Below is a small trained network, with its code and all its weights. Each question gives an input and a target symbol and asks what happens when units are switched off, that is, made to give their printed mean instead of their output.

import numpy as np


def w(rows, s, z=0):
    codes = np.array(rows[::2]) - 128.0
    scale = np.full(codes.shape[1], s)
    scale[-1] = z or s
    return codes * scale


def f(y):
    return y / 2 * (1 + np.tanh(0.7978845608 * (y + 0.044715 * y**3)))


def softmax(a):
    e = np.exp(a - a.max(-1, keepdims=True))
    return e / e.sum(-1, keepdims=True)


def log_softmax(a):
    a = a - a.max(-1, keepdims=True)
    return a - np.log(np.exp(a).sum(-1, keepdims=True))


def net(x, mask):
    ids = ['ΔΘΛΩαβζξστφ'.index(c) for c in x.split()]
    T = len(ids)
    res = E[ids] + P[:T]
    r = res
    for j in range(3):
        rows = slice(2 * j, 2 * j + 2)
        q, k, v = (r @ M[0][rows].T for M in (Q, K, V))
        z = softmax(np.where(np.tri(T) > 0, q @ k.T / 2**0.5, -1e9)) @ v
        o = O[0][rows]
        res = res + np.where(mask[j], z, o[:, -1]) @ o[:, :-1]
    y = f(res @ A[0][:, :-1].T + A[0][:, -1])
    res = res + np.where(mask[3:15], y, B[0][:, -1]) @ B[0][:, :-1]
    return log_softmax(res[-1] @ U[:, :-1].T + U[:, -1])


Q, K, V, O, A, B = {}, {}, {}, {}, {}, {}
E = w([
[123,230,142,138],'Δ',
[195,91,178,52],'Θ',
[189,47,96,97],'Λ',
[125,92,129,5],'Ω',
[56,176,130,69],'α',
[186,188,152,152],'β',
[210,109,201,105],'ζ',
[100,37,153,229],'ξ',
[120,66,26,126],'σ',
[99,30,157,231],'τ',
[59,153,144,172],'φ',
],0.013)
P = w([
[143,198,5,161],'0',
[124,170,100,98],'1',
[124,158,114,100],'2',
[123,149,125,102],'3',
[122,143,134,105],'4',
[121,135,143,107],'5',
[120,128,150,111],'6',
[120,121,157,115],'7',
[119,118,161,118],'8',
[118,111,171,122],'9',
[117,104,178,124],'10',
[117,101,181,128],'11',
[116,89,187,129],'12',
[114,86,192,133],'13',
],0.011)
Q[0] = w([
[205,104,157,2],'h0',
[52,210,214,90],'h0',
[218,88,132,85],'h1',
[61,70,79,67],'h1',
[44,114,126,71],'h2',
[115,128,95,204],'h2',
],0.028)
K[0] = w([
[188,92,147,20],'h0',
[76,212,252,125],'h0',
[231,103,121,90],'h1',
[56,61,65,75],'h1',
[32,105,175,92],'h2',
[118,152,60,177],'h2',
],0.027)
V[0] = w([
[142,253,146,28],'h0',
[134,159,200,150],'h0',
[122,229,41,37],'h1',
[163,114,31,185],'h1',
[186,255,74,131],'h2',
[72,153,192,190],'h2',
],0.0092)
O[0] = w([
[158,65,175,2,222],'h0',
[45,138,131,102,112],'h0',
[56,115,142,214,253],'h1',
[138,217,197,151,70],'h1',
[92,16,119,13,162],'h2',
[4,177,120,168,72],'h2',
],0.0085,0.0036)
A[0] = w([
[119,96,48,106,37],'n0',
[148,90,250,118,59],'n1',
[137,114,138,95,4],'n2',
[164,163,118,146,230],'n3',
[73,118,162,200,110],'n4',
[163,107,25,161,45],'n5',
[102,116,131,118,30],'n6',
[121,138,228,138,50],'n7',
[158,81,166,125,209],'n8',
[156,229,129,40,100],'n9',
[129,81,183,198,188],'n10',
[110,149,175,199,1],'n11',
],0.018,0.0029)
B[0] = w([
[167,205,187,86,146],'n0',
[26,230,86,199,247],'n1',
[218,135,104,160,171],'n2',
[151,139,243,167,144],'n3',
[129,89,193,199,209],'n4',
[105,75,7,108,169],'n5',
[193,130,114,142,148],'n6',
[179,62,68,72,159],'n7',
[112,54,141,79,223],'n8',
[222,139,210,38,168],'n9',
[198,170,140,116,190],'n10',
[139,191,47,44,167],'n11',
],0.017,0.012)
U = w([
[28,203,93,123,191],'Δ',
[154,137,141,176,35],'Θ',
[160,2,149,109,71],'Λ',
[169,123,134,174,64],'Ω',
[183,94,241,187,132],'α',
[185,172,250,35,242],'β',
[148,127,146,170,19],'ζ',
[164,184,146,191,11],'ξ',
[39,131,12,178,141],'σ',
[169,200,146,190,25],'τ',
[27,112,203,253,255],'φ',
],0.0047,0.003)

Each question gives the input, a string of symbols that net reads in full, and the target symbol t.
The units are the heads (2 rows each of Q, K, V and O) and the neurons (one row each of A and B). Each row of codes is followed by its name. A weight is (code - 128) times the scale printed after its matrix; where a second scale follows, it is the last column's (O, A, B and U).
mask holds one flag per unit, heads first, then neurons. A switched-off unit (its flag False) gives its mean, the last column of its rows in O or B, instead of its output. The means were averaged over made-up inputs and are rounded, as every weight is.
A unit's drop is (log p(t) with every unit on - log p(t) with that unit switched off) / (log p(t) with every unit on - log p(t) with every unit switched off).
The circuit of an input: a set's keep is (log p(t) with only the set's units on - log p(t) with every unit switched off) / (log p(t) with every unit on - log p(t) with every unit switched off). Starting from the 12 units with the biggest drops (on a tie, the unit counted first), units are removed one at a time, each time the one whose removal leaves the highest keep (on an exact tie, the one counted first), for as long as the keep stays at least 0.8.
circuit, biggest first: the units of the circuit, biggest drop first
most important unit: the unit with the biggest drop
top k neurons: the k neurons with the biggest drops, biggest first
heads that matter: for each layer, one digit per head in row order, 1 if its drop is at least 0.15 and else 0, layers parted by /
input Δ τ α Θ Ω τ α β φ τ Λ, target Λ: heads that matter => 110
input Ω ξ α α φ Λ Δ Θ α α, target φ: circuit, biggest first => h1, n11
input Λ Θ Ω ξ, target Λ: circuit, biggest first => h0, h2, n1
input σ Θ ξ, target σ: most important unit => h2
input σ ξ Ω Δ φ ζ α Δ Θ ξ ζ Λ ζ ξ, target σ: heads that matter => 111
input Λ φ α τ Λ φ φ φ σ φ Ω Ω Ω τ, target Λ: heads that matter => 111
input Λ Ω α α τ, target Λ: circuit, biggest first => h0, n5, n1
input φ Ω ζ ζ Θ β ξ τ β α α α ζ, target σ: heads that matter => 000
input α α Ω α σ Ω ζ ξ τ, target α: circuit, biggest first => n4, n10
input Ω ξ Λ Θ β Δ ζ Ω φ β, target Δ: heads that matter => 101
input Λ α Ω Δ τ ζ α β, target β: top 2 neurons => n9, n8
input β Δ ξ, target β: circuit, biggest first => n0, h2
input Δ Θ α Ω ζ Θ τ φ Λ σ ξ, target Δ: circuit, biggest first => n1, n0, h2
input ζ ξ α Δ φ Λ Λ α Ω σ Ω Λ α, target σ: circuit, biggest first => h1, n9
input τ σ α Θ τ Λ ξ, target τ: circuit, biggest first => h0, n10
input α φ β φ α φ Δ ζ τ, target α: most important unit => h0
input τ β φ φ τ, target τ: top 4 neurons => n11, n10, n4, n8
input τ φ Ω α φ φ σ τ Ω α ξ Ω, target σ: circuit, biggest first => h1, n4, n9
input α β τ α Ω α, target σ: top 2 neurons => n4, n9
input τ τ Ω τ α Θ α ζ ζ Θ Θ α ξ, target τ: circuit, biggest first => n10, h0
input Ω φ τ φ τ α, target β: circuit, biggest first => n9
input α φ ξ α ξ ζ α ζ ζ Δ Ω Θ ξ ξ, target α: top 2 neurons => n4, n10
input σ α ξ ζ φ ξ Λ α Θ α τ, target σ: circuit, biggest first => n1, h2, n5, h0
input τ Ω φ Δ φ Λ φ ζ α Ω, target Δ: top 2 neurons => n4, n1
input ξ Ω α Θ Λ α α α τ φ Λ φ σ, target σ: top 2 neurons => n5, n11
input Δ Δ Λ α ξ φ Ω τ Ω τ, target Δ: top 3 neurons => n1, n0, n4
input β α α φ Λ τ, target β: top 2 neurons => n0, n8
input σ α τ α φ Ω Ω ζ α ζ φ τ, target σ: top neuron => n1
input Λ Λ φ α, target β: top 2 neurons => n0, n5
